Below is a small trained network, with its code and all its weights. Each question gives an input and a target symbol and asks what happens when units are switched off, that is, made to give their printed mean instead of their output.

import numpy as np


def w(rows, s, z=0):
    codes = np.array(rows[::2]) - 128.0
    scale = np.full(codes.shape[1], s)
    scale[-1] = z or s
    return codes * scale


def softmax(a):
    e = np.exp(a - a.max(-1, keepdims=True))
    return e / e.sum(-1, keepdims=True)


def log_softmax(a):
    a = a - a.max(-1, keepdims=True)
    return a - np.log(np.exp(a).sum(-1, keepdims=True))


def net(x, mask):
    ids = ['αβγεξσφψ'.index(c) for c in x.split()]
    T = len(ids)
    res = E[ids] + P[:T]
    u = 0
    for l in range(3):
        r = res
        for j in range(2):
            rows = slice(2 * j, 2 * j + 2)
            q, k, v = (r @ M[l][rows].T for M in (Q, K, V))
            z = softmax(np.where(np.tri(T) > 0, q @ k.T / 2**0.5, -1e9)) @ v
            o = O[l][rows]
            res = res + np.where(mask[u + j], z, o[:, -1]) @ o[:, :-1]
        u += 2
    return log_softmax(res[-1] @ U[:, :-1].T + U[:, -1])


Q, K, V, O = {}, {}, {}, {}
E = w([
[121,171,197],'α',
[24,145,108],'β',
[1,177,206],'γ',
[144,144,70],'ε',
[136,155,151],'ξ',
[181,163,160],'σ',
[99,153,130],'φ',
[254,159,150],'ψ',
],0.0098)
P = w([
[112,190,90],'0',
[169,150,161],'1',
[96,165,121],'2',
[113,60,118],'3',
[123,120,52],'4',
[154,101,195],'5',
[119,188,108],'6',
[138,6,129],'7',
[96,130,40],'8',
[148,96,170],'9',
[99,200,96],'10',
[108,108,107],'11',
],0.014)
Q[0] = w([
[142,194,144],'0.h0',
[107,230,83],'0.h0',
[179,66,127],'0.h1',
[112,249,184],'0.h1',
],0.014)
K[0] = w([
[100,114,1],'0.h0',
[141,228,44],'0.h0',
[62,61,165],'0.h1',
[96,239,77],'0.h1',
],0.011)
V[0] = w([
[212,180,148],'0.h0',
[211,101,254],'0.h0',
[180,91,85],'0.h1',
[104,151,59],'0.h1',
],0.0097)
O[0] = w([
[233,154,40,150],'0.h0',
[114,255,45,2],'0.h0',
[218,48,123,95],'0.h1',
[106,81,50,197],'0.h1',
],0.0073,0.0039)
Q[1] = w([
[87,92,166],'1.h0',
[186,142,124],'1.h0',
[106,245,153],'1.h1',
[162,193,2],'1.h1',
],0.0084)
K[1] = w([
[56,99,181],'1.h0',
[205,90,70],'1.h0',
[254,174,128],'1.h1',
[139,158,244],'1.h1',
],0.0098)
V[1] = w([
[177,168,103],'1.h0',
[7,181,163],'1.h0',
[161,143,161],'1.h1',
[237,134,105],'1.h1',
],0.012)
O[1] = w([
[80,158,125,55],'1.h0',
[194,168,134,224],'1.h0',
[92,162,2,72],'1.h1',
[123,85,26,1],'1.h1',
],0.0092,0.0029)
Q[2] = w([
[164,71,166],'2.h0',
[222,255,96],'2.h0',
[105,104,19],'2.h1',
[77,103,40],'2.h1',
],0.0086)
K[2] = w([
[85,75,104],'2.h0',
[247,144,99],'2.h0',
[147,77,95],'2.h1',
[155,65,108],'2.h1',
],0.014)
V[2] = w([
[254,70,86],'2.h0',
[92,180,150],'2.h0',
[154,180,188],'2.h1',
[156,146,75],'2.h1',
],0.0085)
O[2] = w([
[2,65,113,129],'2.h0',
[210,129,85,135],'2.h0',
[143,98,37,253],'2.h1',
[94,173,150,59],'2.h1',
],0.0091,0.0047)
U = w([
[140,193,84,137],'α',
[188,113,119,4],'β',
[195,208,38,132],'γ',
[82,2,184,170],'ε',
[160,148,137,153],'ξ',
[86,176,63,140],'σ',
[194,104,206,111],'φ',
[134,195,141,205],'ψ',
],0.006,0.0028)

Each question gives the input, a string of symbols that net reads in full, and the target symbol t.
The units are the heads (2 rows each of Q, K, V and O). Each row of codes is followed by its name. A weight is (code - 128) times the scale printed after its matrix; where a second scale follows, it is the last column's (O and U).
mask holds one flag per head, layer by layer. A switched-off head (its flag False) gives its mean, the last column of its rows in O, instead of its output. The means were averaged over made-up inputs and are rounded, as every weight is.
A unit's drop is (log p(t) with every unit on - log p(t) with that unit switched off) / (log p(t) with every unit on - log p(t) with every unit switched off).
The circuit of an input: a set's keep is (log p(t) with only the set's units on - log p(t) with every unit switched off) / (log p(t) with every unit on - log p(t) with every unit switched off). Starting from all 6 units, units are removed one at a time, each time the one whose removal leaves the highest keep (on an exact tie, the one counted first), for as long as the keep stays at least 0.8.
units of the circuit, in order: the units of the circuit, biggest drop first
unit that matters most: the unit with the biggest drop
which heads matter: for each layer, one digit per head in row order, 1 if its drop is at least 0.15 and else 0, layers parted by /
drop of u: that unit's drop, to one decimal
input ξ ε ε ε ξ, target ε: which heads matter -> 11 / 01 / 10
input γ β σ, target γ: units of the circuit, in order -> [2.h1, 1.h1, 0.h1, 2.h0]
input γ ε ε β ψ ξ β, target γ: which heads matter -> 01 / 01 / 01
input σ ψ ξ φ, target σ: unit that matters most -> 0.h0
input ξ ε ε ψ ε ε σ, target ε: units of the circuit, in order -> [0.h0, 2.h0]
input β β α, target φ: units of the circuit, in order -> [0.h0, 1.h1, 2.h0]
input ε ξ φ, target ε: units of the circuit, in order -> [0.h0, 0.h1, 1.h0]
input β β ξ φ β ε ψ, target φ: units of the circuit, in order -> [0.h0, 1.h1]
input ε φ β ε β ψ γ, target ε: units of the circuit, in order -> [0.h0, 1.h0, 0.h1, 2.h0]
input β ψ α β ψ ε ε ε ε ψ σ, target ε: which heads matter -> 10 / 10 / 00
input σ β ψ α ξ γ ψ ε β ε γ, target φ: which heads matter -> 10 / 00 / 00
input ψ ψ ε, target σ: units of the circuit, in order -> [1.h1, 0.h0, 1.h0]
input β β φ ε, target φ: which heads matter -> 11 / 01 / 00
input ε ψ ψ ψ, target σ: units of the circuit, in order -> [0.h0, 1.h1, 2.h0]
input β α ξ ε, target γ: units of the circuit, in order -> [0.h0]
input γ ε ξ γ β γ ε ε α ε, target γ: which heads matter -> 11 / 01 / 01
input ψ ε α, target σ: which heads matter -> 10 / 01 / 00
input σ β β β, target φ: units of the circuit, in order -> [1.h1, 2.h0]
input β φ ε β α ψ φ ε, target σ: which heads matter -> 10 / 00 / 00
input ε β α β ξ ξ σ ε β ξ γ, target ε: units of the circuit, in order -> [0.h0]
input σ φ β β β β α, target φ: units of the circuit, in order -> [0.h0, 1.h1]
input β β ε, target φ: drop of 0.h0 -> 1.0
input α α ε φ, target γ: drop of 2.h1 -> -0.1
input α ε φ ψ ψ ψ ε β, target σ: drop of 1.h0 -> -0.4
